Below are the code and all the weights of a small trained network. Each question names an input and a class and asks about switching units off, where a switched-off unit gives its printed mean instead of its output.

import numpy as np


def w(rows, s, z=0):
    codes = np.array(rows[::2]) - 128.0
    scale = np.full(codes.shape[1], s)
    scale[-1] = z or s
    return codes * scale


def f(y):
    return np.maximum(y, 0)


def log_softmax(a):
    a = a - a.max(-1, keepdims=True)
    return a - np.log(np.exp(a).sum(-1, keepdims=True))


def net(x, mask):
    res = np.array(x, float).reshape(1, 6) / 4 @ E
    y = f(res @ A[0][:, :-1].T + A[0][:, -1])
    res = res + np.where(mask, y, B[0][:, -1]) @ B[0][:, :-1]
    return log_softmax(res[-1] @ U[:, :-1].T + U[:, -1])


A, B = {}, {}
E = w([
[124,133,131,122,124,134,133],'x0',
[197,165,53,87,82,14,229],'x1',
[71,201,194,103,255,62,139],'x2',
[224,132,155,202,207,211,204],'x3',
[155,248,218,206,55,125,92],'x4',
[132,129,131,121,126,132,127],'x5',
],0.01)
A[0] = w([
[94,80,90,86,175,134,152,141],'neuron 0',
[151,103,105,175,56,169,142,33],'neuron 1',
[81,120,100,122,64,166,130,52],'neuron 2',
[208,119,148,186,184,190,205,64],'neuron 3',
[121,56,100,109,123,150,156,106],'neuron 4',
[200,127,108,104,101,66,193,165],'neuron 5',
[95,80,131,114,160,143,140,122],'neuron 6',
[104,91,93,74,160,132,142,114],'neuron 7',
[76,108,135,91,77,44,66,3],'neuron 8',
[160,168,139,171,75,149,101,75],'neuron 9',
[172,187,88,78,80,8,232,146],'neuron 10',
[161,158,181,167,112,117,73,124],'neuron 11',
[96,78,125,86,119,90,101,94],'neuron 12',
[105,141,178,127,188,102,139,110],'neuron 13',
[112,78,64,108,184,142,153,105],'neuron 14',
[145,197,183,207,90,108,125,114],'neuron 15',
[48,112,182,104,146,179,21,139],'neuron 16',
[101,199,165,138,174,97,110,59],'neuron 17',
[99,73,90,103,183,129,132,148],'neuron 18',
[198,108,155,177,173,161,172,64],'neuron 19',
[86,72,175,163,138,205,87,121],'neuron 20',
[85,164,133,93,197,93,160,59],'neuron 21',
[158,68,100,145,26,193,99,20],'neuron 22',
[81,175,160,98,205,69,125,55],'neuron 23',
[141,72,115,78,164,133,130,131],'neuron 24',
[185,139,101,155,153,116,191,117],'neuron 25',
[125,197,177,205,77,97,121,152],'neuron 26',
[159,100,99,108,38,136,134,50],'neuron 27',
[119,92,147,167,166,184,82,207],'neuron 28',
[17,121,124,89,43,67,95,91],'neuron 29',
[182,112,167,184,162,127,156,76],'neuron 30',
[108,173,162,132,58,81,74,105],'neuron 31',
],0.014,0.0038)
B[0] = w([
[191,73,139,67,75,193,141,188],'neuron 0',
[221,193,62,145,154,55,93,187],'neuron 1',
[138,145,116,118,155,109,73,167],'neuron 2',
[23,199,179,39,209,164,2,206],'neuron 3',
[211,86,86,112,89,168,160,177],'neuron 4',
[72,144,189,196,68,76,194,208],'neuron 5',
[167,127,137,131,117,166,194,165],'neuron 6',
[166,109,146,116,135,225,153,178],'neuron 7',
[45,206,191,51,168,148,58,199],'neuron 8',
[203,83,92,112,130,174,185,184],'neuron 9',
[44,100,209,223,45,95,192,254],'neuron 10',
[164,92,131,114,108,193,180,184],'neuron 11',
[108,126,131,78,149,173,144,175],'neuron 12',
[240,125,37,160,124,73,80,175],'neuron 13',
[197,75,141,103,69,205,128,187],'neuron 14',
[177,34,146,86,90,206,188,208],'neuron 15',
[50,121,220,212,44,85,175,223],'neuron 16',
[227,169,81,152,139,71,52,181],'neuron 17',
[168,108,121,124,94,213,141,186],'neuron 18',
[17,177,150,39,185,103,81,185],'neuron 19',
[40,127,132,219,80,56,195,203],'neuron 20',
[211,126,56,142,156,39,69,182],'neuron 21',
[223,187,11,205,179,39,82,214],'neuron 22',
[225,130,66,192,141,30,72,196],'neuron 23',
[157,89,116,112,113,181,145,174],'neuron 24',
[74,151,155,117,122,137,92,177],'neuron 25',
[193,37,105,57,115,225,176,212],'neuron 26',
[155,171,70,152,160,60,107,193],'neuron 27',
[58,109,186,173,75,82,164,193],'neuron 28',
[46,212,162,40,216,128,52,224],'neuron 29',
[79,151,108,99,148,138,130,171],'neuron 30',
[143,80,129,39,144,200,185,198],'neuron 31',
],0.0094,0.022)
U = w([
[50,110,194,232,36,89,197,154],'0',
[217,56,123,43,101,239,180,97],'1',
[51,176,167,21,205,155,38,130],'2',
[249,149,43,189,154,45,65,4],'3',
],0.014,0.0032)

Each question gives the input, the list of numbers given to net, and the class t.
The units are the neurons (one row each of A and B). Each row of codes is followed by its name. A weight is (code - 128) times the scale printed after its matrix; where a second scale follows, it is the last column's (A, B and U).
mask holds one flag per neuron, in row order. A switched-off neuron (its flag False) gives its mean, the last column of its row in B, instead of its output. The means were averaged over made-up inputs and are rounded, as every weight is.
A unit's drop is (log p(t) with every unit on - log p(t) with that unit switched off) / (log p(t) with every unit on - log p(t) with every unit switched off).
The circuit of an input: a set's keep is (log p(t) with only the set's units on - log p(t) with every unit switched off) / (log p(t) with every unit on - log p(t) with every unit switched off). Starting from the 12 units with the biggest drops (on a tie, the unit counted first), units are removed one at a time, each time the one whose removal leaves the highest keep (on an exact tie, the one counted first), for as long as the keep stays at least 0.8.
circuit, biggest first: the units of the circuit, biggest drop first
most important unit: the unit with the biggest drop
k most important neurons: the k neurons with the biggest drops, biggest first
drop when u is switched off: that unit's drop, to one decimal
input [8,5,3,-6,7,-8], class 1: 2 most important neurons => neuron 26; neuron 31
input [3,5,1,-3,-3,7], class 0: circuit, biggest first => neuron 10
input [6,4,1,8,7,0], class 2: 2 most important neurons => neuron 3; neuron 19
input [4,-1,-2,7,-6,0], class 2: 2 most important neurons => neuron 3; neuron 19
input [-5,-3,-1,2,4,6], class 1: 3 most important neurons => neuron 10; neuron 5; neuron 26
input [6,-7,4,-7,1,0], class 0: 4 most important neurons => neuron 16; neuron 20; neuron 3; neuron 19
input [6,-6,6,2,2,-6], class 0: 3 most important neurons => neuron 16; neuron 22; neuron 28
input [3,5,2,7,7,2], class 1: 2 most important neurons => neuron 15; neuron 26
input [1,6,-5,-4,7,8], class 1: 3 most important neurons => neuron 26; neuron 31; neuron 16
input [7,-4,-2,-6,6,-8], class 1: 2 most important neurons => neuron 26; neuron 3
input [-1,-7,3,-2,-8,-3], class 1: 3 most important neurons => neuron 10; neuron 0; neuron 14
input [3,-5,-6,2,-3,-8], class 3: 4 most important neurons => neuron 22; neuron 10; neuron 1; neuron 5
input [-7,-5,6,-2,6,-3], class 1: 4 most important neurons => neuron 26; neuron 15; neuron 22; neuron 31
input [-1,5,3,8,4,5], class 2: circuit, biggest first => neuron 3
input [-1,-6,-4,2,7,1], class 1: 2 most important neurons => neuron 26; neuron 10
input [8,-8,-8,7,2,4], class 0: 3 most important neurons => neuron 20; neuron 28; neuron 16
input [-8,-1,-7,6,6,1], class 3: drop when neuron 8 is switched off => 0.3
input [-1,-2,5,-4,-5,5], class 1: drop when neuron 1 is switched off => 0.1
input [6,-3,6,-3,-6,1], class 1: drop when neuron 18 is switched off => 0.9
input [4,-2,-8,-6,3,-4], class 3: most important unit => neuron 22
input [-7,7,-7,4,-4,2], class 0: drop when neuron 5 is switched off => 1.7
